Below are the code and all the weights of a small trained network. Each question names an input and a target symbol and asks about switching units off, where a switched-off unit gives its printed mean instead of its output.

import numpy as np


def w(rows, s, z=0):
    codes = np.array(rows[::2]) - 128.0
    scale = np.full(codes.shape[1], s)
    scale[-1] = z or s
    return codes * scale


def f(y):
    return np.maximum(y, 0)


def softmax(a):
    e = np.exp(a - a.max(-1, keepdims=True))
    return e / e.sum(-1, keepdims=True)


def log_softmax(a):
    a = a - a.max(-1, keepdims=True)
    return a - np.log(np.exp(a).sum(-1, keepdims=True))


def net(x, mask):
    ids = ['γεζθλτφω'.index(c) for c in x.split()]
    T = len(ids)
    res = E[ids] + P[:T]
    u = 0
    for l in range(2):
        r = res
        for j in range(3):
            rows = slice(2 * j, 2 * j + 2)
            q, k, v = (r @ M[l][rows].T for M in (Q, K, V))
            z = softmax(np.where(np.tri(T) > 0, q @ k.T / 2**0.5, -1e9)) @ v
            o = O[l][rows]
            res = res + np.where(mask[u + j], z, o[:, -1]) @ o[:, :-1]
        u += 3
        y = f(res @ A[l][:, :-1].T + A[l][:, -1])
        res = res + np.where(mask[u : u + 4], y, B[l][:, -1]) @ B[l][:, :-1]
        u += 4
    return log_softmax(res[-1] @ U[:, :-1].T + U[:, -1])


Q, K, V, O, A, B = {}, {}, {}, {}, {}, {}
E = w([
[136,157,105,187,109,118,147,139,231,149],'γ',
[125,105,165,133,80,96,243,192,115,65],'ε',
[95,134,83,122,129,92,147,161,106,121],'ζ',
[157,104,65,142,149,176,251,91,143,105],'θ',
[198,160,101,174,85,156,156,156,86,136],'λ',
[121,186,109,73,66,142,190,146,130,188],'τ',
[141,207,104,109,151,138,182,185,126,50],'φ',
[188,87,66,80,128,172,171,238,162,117],'ω',
],0.013)
P = w([
[136,105,133,110,101,111,71,68,160,104],'0',
[104,96,125,156,146,212,124,169,167,104],'1',
[148,147,145,130,129,140,147,141,166,110],'2',
[124,128,153,154,180,150,139,180,149,141],'3',
[95,135,93,186,94,137,150,158,146,126],'4',
[163,147,141,141,171,89,169,155,150,147],'5',
[85,145,56,204,72,136,163,159,139,133],'6',
[198,172,134,122,170,11,187,144,153,161],'7',
[122,128,61,168,84,113,184,150,154,131],'8',
],0.011)
Q[0] = w([
[135,74,126,115,202,201,175,211,103,3],'0.h1',
[193,171,70,163,91,204,182,84,173,230],'0.h1',
[205,153,188,84,124,115,128,103,145,117],'0.h2',
[92,112,111,124,70,178,96,99,112,76],'0.h2',
[104,126,143,131,119,151,119,132,144,119],'0.h3',
[130,140,122,143,118,142,140,145,138,128],'0.h3',
],0.052)
K[0] = w([
[144,182,223,92,76,15,57,86,91,52],'0.h1',
[129,90,131,170,202,222,220,197,162,3],'0.h1',
[67,116,99,139,59,199,105,125,133,74],'0.h2',
[120,93,209,110,179,150,79,100,117,147],'0.h2',
[129,134,164,135,151,149,146,142,132,148],'0.h3',
[114,103,115,103,152,94,88,94,101,122],'0.h3',
],0.048)
V[0] = w([
[134,54,72,101,188,103,96,128,134,122],'0.h1',
[71,154,120,135,71,79,109,182,132,147],'0.h1',
[194,213,114,179,146,184,70,112,84,141],'0.h2',
[135,136,97,158,189,107,120,148,136,34],'0.h2',
[77,190,107,156,182,54,62,149,98,93],'0.h3',
[110,74,221,137,68,127,9,99,100,165],'0.h3',
],0.013)
O[0] = w([
[60,73,186,119,82,165,140,149,136,109,29],'0.h1',
[121,135,98,124,89,92,161,147,82,148,156],'0.h1',
[128,74,47,76,183,179,227,85,181,120,39],'0.h2',
[255,63,127,105,139,73,144,159,154,243,131],'0.h2',
[24,158,68,120,183,92,86,89,101,208,3],'0.h3',
[227,175,180,80,110,164,132,46,191,158,44],'0.h3',
],0.0048,0.0054)
A[0] = w([
[129,92,214,106,227,198,25,49,96,200,73],'0.n1',
[154,114,214,105,203,171,68,7,57,152,2],'0.n2',
[92,144,177,97,213,180,51,55,101,139,28],'0.n3',
[132,79,190,124,216,157,66,52,47,172,53],'0.n4',
],0.021,0.0084)
B[0] = w([
[86,117,137,185,79,132,212,219,126,215,128],'0.n1',
[127,106,152,128,100,189,192,145,31,1,128],'0.n2',
[82,109,20,202,112,178,58,189,128,112,128],'0.n3',
[97,99,69,230,189,196,149,65,90,127,128],'0.n4',
],0.0097)
Q[1] = w([
[119,161,82,126,59,133,191,202,153,138],'1.h1',
[85,103,176,83,173,138,35,49,129,137],'1.h1',
[151,144,141,120,151,153,110,108,128,96],'1.h2',
[158,189,86,151,94,84,177,240,144,156],'1.h2',
[67,100,187,85,194,161,42,2,165,127],'1.h3',
[105,157,142,142,119,137,121,93,93,143],'1.h3',
],0.073)
K[1] = w([
[144,80,157,87,68,130,8,46,116,66],'1.h1',
[111,175,139,137,150,171,177,225,160,140],'1.h1',
[137,130,108,191,163,152,146,100,156,190],'1.h2',
[154,101,122,57,69,105,5,37,170,83],'1.h2',
[78,65,114,170,98,255,33,160,148,130],'1.h3',
[123,96,119,87,139,150,135,163,115,140],'1.h3',
],0.053)
V[1] = w([
[183,140,116,92,126,140,230,71,20,129],'1.h1',
[160,109,121,253,130,100,156,73,178,141],'1.h1',
[166,70,73,112,125,207,27,112,87,139],'1.h2',
[88,179,98,121,135,178,134,100,190,105],'1.h2',
[161,158,196,174,145,126,196,37,84,136],'1.h3',
[95,94,126,242,115,121,127,82,178,146],'1.h3',
],0.011)
O[1] = w([
[54,141,178,237,108,94,19,138,189,112,152],'1.h1',
[101,112,138,157,155,115,231,34,202,89,83],'1.h1',
[131,61,151,123,165,174,161,201,254,223,81],'1.h2',
[206,128,116,210,104,66,171,78,21,213,143],'1.h2',
[158,149,82,195,133,215,97,113,161,144,158],'1.h3',
[129,199,127,165,128,27,196,76,106,244,2],'1.h3',
],0.0035,0.0067)
A[1] = w([
[144,87,132,44,177,126,10,52,105,156,26],'1.n1',
[144,95,158,110,183,167,47,57,91,161,59],'1.n2',
[152,88,193,102,150,159,75,14,98,161,46],'1.n3',
[89,82,167,132,204,163,66,8,129,164,2],'1.n4',
],0.019,0.0086)
B[1] = w([
[41,139,153,46,197,84,137,179,152,182,254],'1.n1',
[131,2,181,148,61,249,123,19,121,142,128],'1.n2',
[77,134,124,176,167,90,214,154,149,147,136],'1.n3',
[158,133,180,155,75,128,232,57,164,184,128],'1.n4',
],0.0069,0.00011)
U = w([
[168,69,101,104,170,163,187,32,129,115,125],'γ',
[141,202,136,85,132,139,97,118,148,25,131],'ε',
[126,190,166,13,63,159,142,112,152,220,193],'ζ',
[155,35,228,121,64,66,182,160,123,77,3],'θ',
[152,109,169,182,135,111,96,108,254,154,122],'λ',
[230,123,169,172,89,141,48,117,72,132,189],'τ',
[83,60,128,104,194,74,64,133,81,174,200],'φ',
[218,27,98,53,127,130,98,191,162,146,24],'ω',
],0.0057,0.0055)

Each question gives the input, a string of symbols that net reads in full, and the target symbol t.
The units are the heads (2 rows each of Q, K, V and O) and the neurons (one row each of A and B). Each row of codes is followed by its name. A weight is (code - 128) times the scale printed after its matrix; where a second scale follows, it is the last column's (O, A, B and U).
mask holds one flag per unit, layer by layer, with each layer's heads first. A switched-off unit (its flag False) gives its mean, the last column of its rows in O or B, instead of its output. The means were averaged over made-up inputs and are rounded, as every weight is.
A unit's drop is (log p(t) with every unit on - log p(t) with that unit switched off) / (log p(t) with every unit on - log p(t) with every unit switched off).
The circuit of an input: a set's keep is (log p(t) with only the set's units on - log p(t) with every unit switched off) / (log p(t) with every unit on - log p(t) with every unit switched off). Starting from the 12 units with the biggest drops (on a tie, the unit counted first), units are removed one at a time, each time the one whose removal leaves the highest keep (on an exact tie, the one counted first), for as long as the keep stays at least 0.8.
units of the circuit, in order: the units of the circuit, biggest drop first
most important unit: the unit with the biggest drop
heads that matter: for each layer, one digit per head in row order, 1 if its drop is at least 0.15 and else 0, layers parted by /
drop of u: that unit's drop, to one decimal
input τ ε τ ε ζ τ τ ε τ, target τ: heads that matter : 010 / 010
input γ ε θ τ λ, target γ: heads that matter : 000 / 100
input ε γ ε ζ ω τ ω, target ε: heads that matter : 010 / 010
input ε θ λ τ ζ τ τ λ, target ε: most important unit : 0.h2
input τ ε ε φ λ τ ω θ, target τ: units of the circuit, in order : [0.h2; 1.h2; 1.h1; 1.h3]
input ω ε γ τ, target ω: heads that matter : 011 / 110
input ε λ τ λ τ θ, target ε: units of the circuit, in order : [0.h2; 1.h2]
input ε τ λ τ φ ε τ τ τ, target ε: units of the circuit, in order : [1.h2; 0.h2]
input γ τ τ τ ω τ λ ε, target γ: heads that matter : 010 / 100
input γ ω τ λ ε λ ζ, target γ: units of the circuit, in order : [1.h1; 0.h2]
input θ ε λ ω τ ω γ λ λ, target γ: heads that matter : 110 / 100
input θ τ ω θ φ, target θ: units of the circuit, in order : [0.h3; 1.h3]
input τ θ τ λ ε ζ, target τ: units of the circuit, in order : [0.h2; 1.h2]
input φ ε φ ω τ, target φ: heads that matter : 001 / 000
input ε λ τ ζ, target ε: heads that matter : 010 / 010
input λ τ θ τ τ θ ε, target λ: heads that matter : 001 / 110
input λ θ φ ε ζ τ τ ζ θ, target φ: units of the circuit, in order : [0.h3]
input ζ ε τ ζ φ ε ω γ, target ζ: heads that matter : 101 / 101
input λ ε τ γ φ φ, target λ: units of the circuit, in order : [1.h1; 0.h2; 1.h2]
input λ ω ζ τ λ ε τ, target λ: most important unit : 1.h1
input λ ω ω τ τ τ λ, target λ: units of the circuit, in order : [1.h1; 1.h2; 0.h3]
input ε τ ε τ ω ζ ζ τ λ, target ε: drop of 0.h2 : 0.5
input ω φ τ, target ω: drop of 1.h1 : 0.1
input τ ε ω ω τ τ ω ε, target τ: drop of 0.h3 : 0.1
input ω ε ω τ ε ω ε θ ζ, target ω: drop of 0.h1 : 0.2
